Below is a small trained network, with its code and all its weights. Each question gives an input and a target symbol and asks what happens when units are switched off, that is, made to give their printed mean instead of their output.

import numpy as np


def w(rows, s, z=0):
    codes = np.array(rows[::2]) - 128.0
    scale = np.full(codes.shape[1], s)
    scale[-1] = z or s
    return codes * scale


def f(y):
    return y / 2 * (1 + np.tanh(0.7978845608 * (y + 0.044715 * y**3)))


def softmax(a):
    e = np.exp(a - a.max(-1, keepdims=True))
    return e / e.sum(-1, keepdims=True)


def log_softmax(a):
    a = a - a.max(-1, keepdims=True)
    return a - np.log(np.exp(a).sum(-1, keepdims=True))


def net(x, mask):
    ids = ['ΛΠΦαβγδεζηθμστψω'.index(c) for c in x.split()]
    T = len(ids)
    res = E[ids] + P[:T]
    u = 0
    for l in range(3):
        q, k, v = (res @ M[l].T for M in (Q, K, V))
        z = softmax(np.where(np.tri(T) > 0, q @ k.T / 2**0.5, -1e9)) @ v
        res = res + np.where(mask[u], z, O[l][:, -1]) @ O[l][:, :-1]
        u += 1
        y = f(res @ A[l][:, :-1].T + A[l][:, -1])
        res = res + np.where(mask[u : u + 16], y, B[l][:, -1]) @ B[l][:, :-1]
        u += 16
    return log_softmax(res[-1] @ U[:, :-1].T + U[:, -1])


Q, K, V, O, A, B = {}, {}, {}, {}, {}, {}
E = w([
[217,141,72,193,144],'Λ',
[100,127,86,80,125],'Π',
[176,79,112,75,96],'Φ',
[130,140,124,77,79],'α',
[158,138,111,69,64],'β',
[141,40,61,113,137],'γ',
[254,146,96,175,151],'δ',
[79,127,107,237,69],'ε',
[146,42,128,111,98],'ζ',
[183,91,54,26,147],'η',
[43,141,93,224,75],'θ',
[104,139,48,67,118],'μ',
[72,7,171,155,173],'σ',
[164,55,199,171,101],'τ',
[39,182,184,196,167],'ψ',
[184,198,147,131,234],'ω',
],0.0087)
P = w([
[125,20,138,147,253],'0',
[142,53,133,140,232],'1',
[154,75,144,142,194],'2',
[149,91,131,138,177],'3',
[141,106,125,133,164],'4',
[139,122,121,125,149],'5',
[132,138,119,123,136],'6',
[125,150,116,124,131],'7',
[119,164,117,120,117],'8',
[110,180,118,114,120],'9',
[99,195,97,108,117],'10',
[91,198,101,111,122],'11',
[99,201,104,117,101],'12',
],0.0039)
Q[0] = w([
[124,1,130,70,212],'0.h1',
[4,238,250,59,68],'0.h1',
],0.0058)
K[0] = w([
[165,205,252,85,136],'0.h1',
[25,13,18,10,157],'0.h1',
],0.0045)
V[0] = w([
[177,111,2,121,102],'0.h1',
[160,73,221,209,51],'0.h1',
],0.0052)
O[0] = w([
[44,177,38,1,237,254],'0.h1',
[170,225,200,205,162,176],'0.h1',
],0.0046,0.00087)
A[0] = w([
[200,189,112,118,213,177],'0.n1',
[137,209,145,88,201,177],'0.n2',
[91,124,208,182,172,110],'0.n3',
[123,107,143,118,25,113],'0.n4',
[227,116,84,49,126,88],'0.n5',
[141,209,98,54,230,169],'0.n6',
[161,122,84,29,204,101],'0.n7',
[151,101,74,2,198,97],'0.n8',
[36,125,106,184,122,253],'0.n9',
[115,142,39,53,126,94],'0.n10',
[82,176,139,146,128,82],'0.n11',
[18,182,144,181,143,214],'0.n12',
[122,61,114,51,106,171],'0.n13',
[146,45,123,157,108,251],'0.n14',
[46,200,119,110,171,206],'0.n15',
[106,42,122,101,146,174],'0.n16',
],0.008,0.0035)
B[0] = w([
[222,116,116,244,94,175],'0.n1',
[227,106,230,209,87,157],'0.n2',
[46,46,216,161,160,137],'0.n3',
[20,67,79,66,125,123],'0.n4',
[50,134,131,233,105,159],'0.n5',
[215,93,240,213,45,184],'0.n6',
[94,72,253,190,49,172],'0.n7',
[62,55,243,152,48,189],'0.n8',
[109,206,72,175,194,254],'0.n9',
[48,141,220,100,45,159],'0.n10',
[85,155,215,183,88,115],'0.n11',
[117,189,141,240,136,216],'0.n12',
[23,65,171,59,113,187],'0.n13',
[106,100,45,66,211,240],'0.n14',
[132,232,240,191,100,193],'0.n15',
[58,70,180,52,193,189],'0.n16',
],0.006,0.0035)
Q[1] = w([
[135,169,39,148,77],'1.h1',
[2,124,142,180,163],'1.h1',
],0.0059)
K[1] = w([
[113,94,2,97,88],'1.h1',
[38,166,138,134,154],'1.h1',
],0.0063)
V[1] = w([
[35,67,2,8,144],'1.h1',
[146,160,115,245,164],'1.h1',
],0.0047)
O[1] = w([
[136,194,253,135,157,24],'1.h1',
[123,103,79,125,45,252],'1.h1',
],0.0067,0.0026)
A[1] = w([
[108,81,31,67,130,85],'1.n1',
[41,118,112,108,59,214],'1.n2',
[126,157,53,166,97,154],'1.n3',
[86,94,189,76,151,114],'1.n4',
[179,104,122,192,173,236],'1.n5',
[30,25,101,83,45,153],'1.n6',
[136,186,90,122,176,238],'1.n7',
[162,184,100,142,32,72],'1.n8',
[83,169,87,154,191,232],'1.n9',
[110,81,179,164,71,50],'1.n10',
[170,109,138,185,173,160],'1.n11',
[234,103,137,198,170,250],'1.n12',
[174,206,158,140,129,146],'1.n13',
[170,126,59,44,216,87],'1.n14',
[175,137,44,19,213,185],'1.n15',
[36,2,110,25,101,233],'1.n16',
],0.0065,0.0023)
B[1] = w([
[165,133,218,76,150,152],'1.n1',
[193,149,204,100,168,185],'1.n2',
[80,200,129,139,79,172],'1.n3',
[68,81,224,78,108,159],'1.n4',
[145,80,50,200,168,175],'1.n5',
[202,139,214,81,165,220],'1.n6',
[183,173,161,127,182,155],'1.n7',
[132,149,101,117,2,148],'1.n8',
[123,181,175,153,206,185],'1.n9',
[194,91,179,156,145,151],'1.n10',
[158,64,52,180,180,153],'1.n11',
[160,86,48,197,130,177],'1.n12',
[222,106,141,200,122,139],'1.n13',
[214,49,164,97,202,133],'1.n14',
[202,99,169,58,223,144],'1.n15',
[172,134,207,36,148,254],'1.n16',
],0.0061,0.0071)
Q[2] = w([
[209,211,233,7,145],'2.h1',
[18,244,3,214,45],'2.h1',
],0.0048)
K[2] = w([
[189,241,176,96,28],'2.h1',
[70,21,91,41,250],'2.h1',
],0.0028)
V[2] = w([
[96,255,191,146,180],'2.h1',
[37,193,39,41,133],'2.h1',
],0.0048)
O[2] = w([
[136,2,58,126,74,140],'2.h1',
[33,89,119,74,176,2],'2.h1',
],0.0068)
A[2] = w([
[89,198,87,183,205,188],'2.n1',
[117,173,177,65,175,52],'2.n2',
[171,139,129,164,215,157],'2.n3',
[61,189,64,177,106,144],'2.n4',
[5,147,155,92,215,169],'2.n5',
[74,148,198,76,97,225],'2.n6',
[73,168,98,125,255,252],'2.n7',
[64,121,42,164,92,181],'2.n8',
[125,157,114,159,61,61],'2.n9',
[96,194,142,65,74,221],'2.n10',
[181,113,153,81,207,151],'2.n11',
[39,37,166,106,145,19],'2.n12',
[54,162,114,47,144,181],'2.n13',
[160,112,92,184,49,66],'2.n14',
[55,122,178,65,118,130],'2.n15',
[122,68,141,64,132,16],'2.n16',
],0.0066,0.0049)
B[2] = w([
[136,100,63,129,51,245],'2.n1',
[52,219,132,162,131,189],'2.n2',
[177,95,66,166,151,219],'2.n3',
[122,178,119,88,20,220],'2.n4',
[58,169,50,195,230,166],'2.n5',
[80,126,67,207,163,247],'2.n6',
[221,15,65,125,172,213],'2.n7',
[116,232,103,104,74,192],'2.n8',
[87,180,141,27,98,156],'2.n9',
[71,75,138,204,190,182],'2.n10',
[178,164,150,90,152,254],'2.n11',
[47,158,1,63,70,161],'2.n12',
[22,60,174,217,195,147],'2.n13',
[47,168,132,72,170,192],'2.n14',
[24,150,77,151,117,197],'2.n15',
[84,150,89,11,54,184],'2.n16',
],0.0065,0.0077)
U = w([
[176,88,31,240,149,191],'Λ',
[159,191,86,122,68,171],'Π',
[69,224,120,111,58,106],'Φ',
[96,49,128,171,123,115],'α',
[135,113,132,161,155,37],'β',
[3,192,117,139,164,40],'γ',
[75,132,169,221,172,123],'δ',
[94,118,113,113,149,134],'ε',
[94,174,110,116,197,118],'ζ',
[188,133,193,105,99,124],'η',
[60,62,97,22,33,83],'θ',
[121,143,138,83,118,154],'μ',
[101,52,109,172,242,230],'σ',
[229,11,121,133,209,239],'τ',
[231,97,110,5,101,141],'ψ',
[202,225,164,124,192,4],'ω',
],0.0055,0.004)

Each question gives the input, a string of symbols that net reads in full, and the target symbol t.
The units are the heads (2 rows each of Q, K, V and O) and the neurons (one row each of A and B). Each row of codes is followed by its name. A weight is (code - 128) times the scale printed after its matrix; where a second scale follows, it is the last column's (O, A, B and U).
mask holds one flag per unit, layer by layer, with each layer's heads first. A switched-off unit (its flag False) gives its mean, the last column of its rows in O or B, instead of its output. The means were averaged over made-up inputs and are rounded, as every weight is.
A unit's drop is (log p(t) with every unit on - log p(t) with that unit switched off) / (log p(t) with every unit on - log p(t) with every unit switched off).
unit that matters most: the unit with the biggest drop
k most important neurons: the k neurons with the biggest drops, biggest first
k most important neurons of layer l: the k neurons of layer l with the biggest drops, biggest first
input Λ θ Λ τ γ θ γ, target θ: 3 most important neurons of layer 0 -> 0.n12, 0.n9, 0.n15
input τ ω ε ω, target Π: most important neuron -> 2.n8
input θ τ ε μ τ γ γ θ α ψ α δ θ, target Φ: 2 most important neurons -> 2.n4, 1.n3
input σ ψ δ Λ γ ψ, target Π: 2 most important neurons -> 2.n4, 0.n15
input ε ψ θ σ θ α ε, target Π: 2 most important neurons of layer 0 -> 0.n12, 0.n16
input Π θ η ω γ, target ω: 4 most important neurons of layer 0 -> 0.n6, 0.n1, 0.n14, 0.n2
input δ σ γ γ ε σ δ θ ω ψ θ γ, target ψ: 2 most important neurons -> 0.n12, 0.n15
input ε η θ ψ δ θ ζ τ ψ τ β ψ, target Φ: 4 most important neurons of layer 1 -> 1.n8, 1.n6, 1.n3, 1.n16
input τ δ θ δ Π θ ε θ ω ζ, target ω: 2 most important neurons of layer 0 -> 0.n6, 0.n1
input Φ ψ ω α ζ, target ω: 2 most important neurons of layer 0 -> 0.n3, 0.n6
input θ α η ψ Φ, target ψ: 2 most important neurons of layer 0 -> 0.n15, 0.n12
input θ δ γ Π α γ θ Λ η, target θ: 2 most important neurons -> 0.n12, 1.n3
input δ η β α ψ β ψ, target Π: 4 most important neurons of layer 0 -> 0.n15, 0.n12, 0.n14, 0.n11
input γ Π σ Λ α β γ σ Λ ε, target Λ: unit that matters most -> 1.h1
input Λ β δ Λ δ, target Π: 2 most important neurons -> 0.n1, 1.n8
input γ ω η, target ω: 2 most important neurons -> 0.n6, 1.n6
input ω Λ Λ τ, target τ: 3 most important neurons -> 2.n7, 2.n3, 0.n8
input ζ ψ ψ η γ θ δ η η, target η: 2 most important neurons of layer 0 -> 0.n6, 0.n10
input θ τ θ Λ μ Λ, target Π: 2 most important neurons of layer 0 -> 0.n1, 0.n16
input θ ε ζ σ, target σ: unit that matters most -> 2.n5
input θ ψ γ, target ψ: 2 most important neurons of layer 2 -> 2.n16, 2.n11
input Λ δ η β ε τ ω γ σ, target ω: 3 most important neurons of layer 0 -> 0.n6, 0.n1, 0.n2
input σ μ δ Π ψ ψ σ σ ω ω, target Π: 3 most important neurons -> 1.n8, 2.n8, 2.n14
input Φ Λ τ Λ γ ψ θ θ, target Π: 2 most important neurons -> 2.n4, 0.n12
input Λ γ η Φ Φ θ ζ, target θ: 2 most important neurons -> 0.n12, 2.n16
input Π σ α ε ω θ, target Λ: 2 most important neurons -> 2.n7, 1.n9
input Π τ θ τ θ σ Λ α Π ε σ α ε, target Π: unit that matters most -> 2.n4
